Below is a small trained network, with its code and all its weights. Each question gives an input and a class and asks what happens when units are switched off, that is, made to give their printed mean instead of their output.

import numpy as np


def w(rows, s, z=0):
    codes = np.array(rows[::2]) - 128.0
    scale = np.full(codes.shape[1], s)
    scale[-1] = z or s
    return codes * scale


def norm(h):
    return h / np.sqrt((h * h).mean(-1, keepdims=True) + 1e-5)


def f(y):
    return y / 2 * (1 + np.tanh(0.7978845608 * (y + 0.044715 * y**3)))


def log_softmax(a):
    a = a - a.max(-1, keepdims=True)
    return a - np.log(np.exp(a).sum(-1, keepdims=True))


def net(x, mask):
    res = np.array(x, float).reshape(1, 2) / 4 @ E
    u = 0
    for l in range(4):
        y = f(norm(res) @ A[l][:, :-1].T + A[l][:, -1])
        res = res + np.where(mask[u : u + 4], y, B[l][:, -1]) @ B[l][:, :-1]
        u += 4
    return log_softmax(norm(res)[-1] @ U[:, :-1].T + U[:, -1])


A, B = {}, {}
E = w([
[90,140,125,43,65,103,136,169,110],'x0',
[176,115,92,89,11,201,142,1,65],'x1',
],0.0086)
A[0] = w([
[143,103,103,163,222,240,146,116,169,38],'0.n1',
[131,117,171,77,76,15,62,124,73,254],'0.n2',
[202,149,180,108,235,80,28,183,118,75],'0.n3',
[211,113,255,90,84,102,22,183,118,123],'0.n4',
],0.0052,0.00081)
B[0] = w([
[84,254,119,104,121,93,163,201,37,187],'0.n1',
[152,99,191,146,178,224,110,98,112,196],'0.n2',
[120,153,161,183,101,117,136,147,107,253],'0.n3',
[136,145,73,199,74,145,172,146,129,146],'0.n4',
],0.0087,0.004)
A[1] = w([
[105,94,110,1,117,129,125,177,154,1],'1.n1',
[118,67,67,108,73,189,79,131,150,170],'1.n2',
[158,168,135,160,170,145,126,151,142,115],'1.n3',
[162,132,146,133,133,119,84,96,111,87],'1.n4',
],0.008,0.00076)
B[1] = w([
[251,250,91,61,203,156,232,53,132,179],'1.n1',
[45,100,179,239,181,65,75,136,233,252],'1.n2',
[95,155,172,29,110,150,104,21,80,211],'1.n3',
[141,214,96,132,194,194,119,254,154,143],'1.n4',
],0.0088,0.0039)
A[2] = w([
[136,45,137,130,155,116,75,137,183,5],'2.n1',
[174,93,169,68,108,115,208,104,129,165],'2.n2',
[127,168,151,128,173,127,152,104,103,109],'2.n3',
[92,127,128,144,104,144,88,100,2,133],'2.n4',
],0.0084,0.0025)
B[2] = w([
[189,97,57,58,118,169,192,166,112,161],'2.n1',
[125,138,124,165,249,116,159,188,77,173],'2.n2',
[247,33,52,21,72,192,199,2,220,254],'2.n3',
[124,43,99,177,107,173,80,220,104,254],'2.n4',
],0.007,0.0032)
A[3] = w([
[198,73,115,217,146,180,63,185,183,18],'3.n1',
[196,85,53,174,97,179,31,3,102,9],'3.n2',
[159,203,29,118,213,185,120,106,163,250],'3.n3',
[173,132,76,170,210,168,184,142,68,2],'3.n4',
],0.0068,0.0007)
B[3] = w([
[98,143,121,118,70,127,109,148,97,198],'3.n1',
[100,167,154,131,204,69,129,145,178,255],'3.n2',
[194,79,106,96,96,170,168,136,8,188],'3.n3',
[185,62,176,67,93,188,200,50,146,161],'3.n4',
],0.012,0.0072)
U = w([
[33,197,162,173,209,40,83,145,212,165],'0',
[245,116,151,89,181,198,194,65,74,161],'1',
[88,75,92,146,1,199,74,183,68,147],'2',
[197,103,48,162,73,68,60,56,165,2],'3',
[167,84,55,135,82,69,55,43,164,9],'4',
[168,68,62,167,87,53,106,81,164,7],'5',
],0.015,0.0096)

Each question gives the input, the list of numbers given to net, and the class t.
The units are the neurons (one row each of A and B). Each row of codes is followed by its name. A weight is (code - 128) times the scale printed after its matrix; where a second scale follows, it is the last column's (A, B and U).
mask holds one flag per neuron, layer by layer. A switched-off neuron (its flag False) gives its mean, the last column of its row in B, instead of its output. The means were averaged over made-up inputs and are rounded, as every weight is.
A unit's drop is (log p(t) with every unit on - log p(t) with that unit switched off) / (log p(t) with every unit on - log p(t) with every unit switched off).
The circuit of an input: a set's keep is (log p(t) with only the set's units on - log p(t) with every unit switched off) / (log p(t) with every unit on - log p(t) with every unit switched off). Starting from the 12 units with the biggest drops (on a tie, the unit counted first), units are removed one at a time, each time the one whose removal leaves the highest keep (on an exact tie, the one counted first), for as long as the keep stays at least 0.8.
units of the circuit, in order: the units of the circuit, biggest drop first
most important unit: the unit with the biggest drop
k most important neurons: the k neurons with the biggest drops, biggest first
top k neurons in layer l: the k neurons of layer l with the biggest drops, biggest first
drop when u is switched off: that unit's drop, to one decimal
input [7,-1], class 1: units of the circuit, in order : 1.n1
input [8,6], class 1: 2 most important neurons : 1.n1; 2.n2
input [6,-5], class 1: 2 most important neurons : 1.n1; 1.n2
input [-7,8], class 0: 2 most important neurons : 3.n2; 1.n1
input [-3,-1], class 2: units of the circuit, in order : 0.n1; 1.n1; 3.n2
input [0,-3], class 2: units of the circuit, in order : 1.n1; 3.n2
input [2,-3], class 2: 3 most important neurons : 1.n1; 1.n2; 3.n2
input [-7,-6], class 1: 4 most important neurons : 1.n2; 2.n3; 3.n2; 1.n3
input [-3,-3], class 2: units of the circuit, in order : 3.n2; 1.n1
input [-2,3], class 2: 3 most important neurons : 1.n1; 1.n4; 1.n3
input [-2,2], class 2: 2 most important neurons : 2.n4; 1.n1
input [3,-3], class 2: 2 most important neurons : 0.n3; 1.n1
input [-5,-4], class 1: top 2 neurons in layer 1 : 1.n2; 1.n3
input [-7,-2], class 1: most important unit : 0.n1
input [7,7], class 0: 3 most important neurons : 1.n2; 0.n1; 0.n2
input [-1,1], class 2: 2 most important neurons : 2.n4; 1.n1
input [3,-2], class 2: 3 most important neurons : 0.n2; 1.n1; 0.n4
input [8,8], class 0: 3 most important neurons : 1.n2; 0.n1; 3.n2
input [-1,-3], class 2: 4 most important neurons : 1.n1; 3.n2; 1.n2; 1.n3
input [-4,5], class 0: units of the circuit, in order : 3.n2
input [1,-3], class 2: 2 most important neurons : 1.n1; 1.n2
input [6,7], class 0: 2 most important neurons : 1.n2; 0.n1
input [5,8], class 0: drop when 1.n2 is switched off : 0.6
input [2,4], class 0: drop when 1.n2 is switched off : 0.4
input [7,-5], class 1: drop when 1.n1 is switched off : 1.3
input [7,-2], class 1: drop when 1.n4 is switched off : 0.0
input [1,1], class 2: most important unit : 2.n1
